Below is a small trained network, with its code and all its weights. Each question gives an input and a class and asks what happens when units are switched off, that is, made to give their printed mean instead of their output.

import numpy as np


def w(rows, s, z=0):
    codes = np.array(rows[::2]) - 128.0
    scale = np.full(codes.shape[1], s)
    scale[-1] = z or s
    return codes * scale


def norm(h):
    return h / np.sqrt((h * h).mean(-1, keepdims=True) + 1e-5)


def f(y):
    return y / 2 * (1 + np.tanh(0.7978845608 * (y + 0.044715 * y**3)))


def log_softmax(a):
    a = a - a.max(-1, keepdims=True)
    return a - np.log(np.exp(a).sum(-1, keepdims=True))


def net(x, mask):
    res = np.array(x, float).reshape(1, 5) / 4 @ E
    u = 0
    for l in range(3):
        y = f(norm(res) @ A[l][:, :-1].T + A[l][:, -1])
        res = res + np.where(mask[u : u + 13], y, B[l][:, -1]) @ B[l][:, :-1]
        u += 13
    return log_softmax(norm(res)[-1] @ U[:, :-1].T + U[:, -1])


A, B = {}, {}
E = w([
[123,134,63,96,139,213,79],'x0',
[91,137,1,162,155,85,92],'x1',
[61,102,45,107,122,154,195],'x2',
[118,82,147,2,178,102,145],'x3',
[70,206,119,94,152,140,168],'x4',
],0.0084)
A[0] = w([
[75,164,127,203,77,99,226,37],'0.n0',
[58,144,151,195,119,76,209,40],'0.n1',
[115,215,77,149,140,122,41,19],'0.n2',
[133,109,98,172,132,76,40,86],'0.n3',
[70,123,26,100,124,110,162,132],'0.n4',
[101,189,33,166,65,130,95,125],'0.n5',
[120,141,26,185,92,254,101,2],'0.n6',
[125,136,30,141,65,225,127,9],'0.n7',
[147,21,117,162,140,52,62,49],'0.n8',
[207,115,221,137,98,172,143,66],'0.n9',
[73,190,102,144,131,190,73,105],'0.n10',
[111,110,89,20,205,133,187,78],'0.n11',
[105,109,43,111,170,151,162,115],'0.n12',
],0.0091,0.0068)
B[0] = w([
[108,208,154,134,118,161,246,167],'0.n0',
[142,145,121,167,83,168,204,154],'0.n1',
[117,167,131,175,255,128,94,167],'0.n2',
[131,119,97,130,171,84,128,174],'0.n3',
[114,71,157,176,79,173,72,254],'0.n4',
[177,162,141,90,192,150,153,251],'0.n5',
[197,47,97,124,144,197,145,218],'0.n6',
[184,82,63,98,80,188,156,186],'0.n7',
[150,164,63,115,46,92,129,173],'0.n8',
[110,177,141,111,133,162,51,226],'0.n9',
[162,110,103,140,172,106,103,196],'0.n10',
[38,65,112,65,129,107,154,233],'0.n11',
[108,97,131,125,112,163,90,211],'0.n12',
],0.0097,0.0051)
A[1] = w([
[119,143,209,131,126,172,50,78],'1.n0',
[137,147,180,99,133,178,84,136],'1.n1',
[200,126,229,155,119,154,45,74],'1.n2',
[202,139,71,145,61,16,124,3],'1.n3',
[110,167,142,111,88,180,38,98],'1.n4',
[140,87,83,156,117,191,152,73],'1.n5',
[176,128,49,160,121,139,143,89],'1.n6',
[113,187,144,229,71,131,255,111],'1.n7',
[123,80,91,184,135,132,219,111],'1.n8',
[108,165,169,59,97,103,176,106],'1.n9',
[161,127,109,173,101,35,118,46],'1.n10',
[89,161,136,105,112,54,67,62],'1.n11',
[186,140,247,163,77,130,189,121],'1.n12',
],0.01,0.0056)
B[1] = w([
[130,95,187,205,70,149,121,210],'1.n0',
[152,119,153,188,86,124,146,218],'1.n1',
[86,104,190,225,49,126,41,253],'1.n2',
[168,152,97,89,57,4,34,156],'1.n3',
[151,119,194,163,81,168,181,192],'1.n4',
[174,124,102,70,67,111,171,191],'1.n5',
[242,93,180,64,120,118,76,183],'1.n6',
[92,230,53,35,182,133,149,224],'1.n7',
[133,161,94,72,89,145,100,184],'1.n8',
[254,146,180,104,183,128,205,189],'1.n9',
[104,170,69,59,98,70,48,141],'1.n10',
[137,146,113,61,114,147,183,146],'1.n11',
[58,208,101,112,43,197,135,235],'1.n12',
],0.0079,0.0053)
A[2] = w([
[88,62,192,71,118,142,185,122],'2.n0',
[187,127,124,105,113,157,129,75],'2.n1',
[137,210,148,236,248,115,59,5],'2.n2',
[41,204,81,187,170,67,195,32],'2.n3',
[140,150,167,123,222,131,148,133],'2.n4',
[114,204,85,155,82,80,141,43],'2.n5',
[179,161,89,118,126,53,46,68],'2.n6',
[206,159,232,52,220,67,141,158],'2.n7',
[69,243,208,163,163,90,88,94],'2.n8',
[130,56,134,199,140,100,1,115],'2.n9',
[97,90,137,76,41,86,72,95],'2.n10',
[215,145,3,150,150,212,100,61],'2.n11',
[28,125,179,194,171,64,86,12],'2.n12',
],0.0079,0.0034)
B[2] = w([
[102,114,167,151,139,52,68,212],'2.n0',
[161,113,122,120,107,105,160,152],'2.n1',
[93,218,99,247,247,103,171,157],'2.n2',
[128,157,107,94,119,216,141,152],'2.n3',
[103,102,124,181,162,101,149,148],'2.n4',
[142,141,126,98,120,81,170,139],'2.n5',
[149,160,76,175,141,113,74,159],'2.n6',
[99,155,168,255,134,46,200,191],'2.n7',
[163,24,69,94,106,205,137,190],'2.n8',
[96,202,83,109,138,123,197,212],'2.n9',
[86,175,146,111,120,117,59,194],'2.n10',
[216,80,198,168,143,122,159,254],'2.n11',
[185,128,114,71,125,209,138,130],'2.n12',
],0.0085,0.0048)
U = w([
[151,170,105,218,231,115,126,34],'0',
[97,221,103,81,105,166,206,248],'1',
[3,38,108,59,112,116,100,116],'2',
[134,184,71,136,80,28,55,67],'3',
[232,56,90,131,125,201,127,240],'4',
[78,114,205,155,162,39,183,49],'5',
[118,151,205,188,20,167,92,121],'6',
],0.019,0.0014)

Each question gives the input, the list of numbers given to net, and the class t.
The units are the neurons (one row each of A and B). Each row of codes is followed by its name. A weight is (code - 128) times the scale printed after its matrix; where a second scale follows, it is the last column's (A, B and U).
mask holds one flag per neuron, layer by layer. A switched-off neuron (its flag False) gives its mean, the last column of its row in B, instead of its output. The means were averaged over made-up inputs and are rounded, as every weight is.
A unit's drop is (log p(t) with every unit on - log p(t) with that unit switched off) / (log p(t) with every unit on - log p(t) with every unit switched off).
The circuit of an input: a set's keep is (log p(t) with only the set's units on - log p(t) with every unit switched off) / (log p(t) with every unit on - log p(t) with every unit switched off). Starting from the 12 units with the biggest drops (on a tie, the unit counted first), units are removed one at a time, each time the one whose removal leaves the highest keep (on an exact tie, the one counted first), for as long as the keep stays at least 0.8.
circuit, biggest first: the units of the circuit, biggest drop first
k most important neurons: the k neurons with the biggest drops, biggest first
top k neurons in layer l: the k neurons of layer l with the biggest drops, biggest first
drop when u is switched off: that unit's drop, to one decimal
input [7,-5,2,6,1], class 2: circuit, biggest first	[0.n11]
input [7,-8,0,-8,7], class 4: circuit, biggest first	[0.n6; 0.n10]
input [3,-1,-7,-8,2], class 0: circuit, biggest first	[2.n2; 0.n2]
input [-6,-8,1,8,-7], class 6: top 2 neurons in layer 1	[1.n12; 1.n2]
input [1,5,-6,-4,-7], class 3: circuit, biggest first	[0.n8; 1.n3]
input [7,-7,2,5,2], class 5: top 2 neurons in layer 1	[1.n9; 1.n12]
input [1,-8,6,7,5], class 5: 2 most important neurons	[1.n9; 2.n7]
input [2,-7,-1,6,0], class 5: 2 most important neurons	[0.n4; 0.n11]
input [-7,1,-4,-5,-2], class 3: 2 most important neurons	[1.n3; 1.n10]
input [-1,-7,5,-5,-3], class 1: 2 most important neurons	[0.n0; 1.n7]
input [-5,6,-2,-4,3], class 1: 3 most important neurons	[0.n0; 0.n1; 1.n7]
input [6,-8,-3,3,7], class 5: 2 most important neurons	[0.n4; 1.n9]
input [4,3,-6,8,-3], class 5: 3 most important neurons	[0.n4; 2.n7; 0.n11]
input [-1,1,2,-7,-2], class 4: circuit, biggest first	[0.n6]
input [3,0,-3,7,-5], class 5: 2 most important neurons	[0.n4; 2.n7]
input [2,-3,7,-8,5], class 4: 2 most important neurons	[0.n6; 0.n7]
input [4,-7,2,4,-5], class 6: drop when 0.n9 is switched off	0.2
input [6,4,-6,-7,6], class 0: drop when 0.n2 is switched off	0.4
input [2,-1,0,2,5], class 2: drop when 0.n11 is switched off	0.1
input [8,-3,1,7,4], class 2: drop when 2.n9 is switched off	0.0
input [2,-8,3,4,8], class 5: most important neuron	[1.n9]
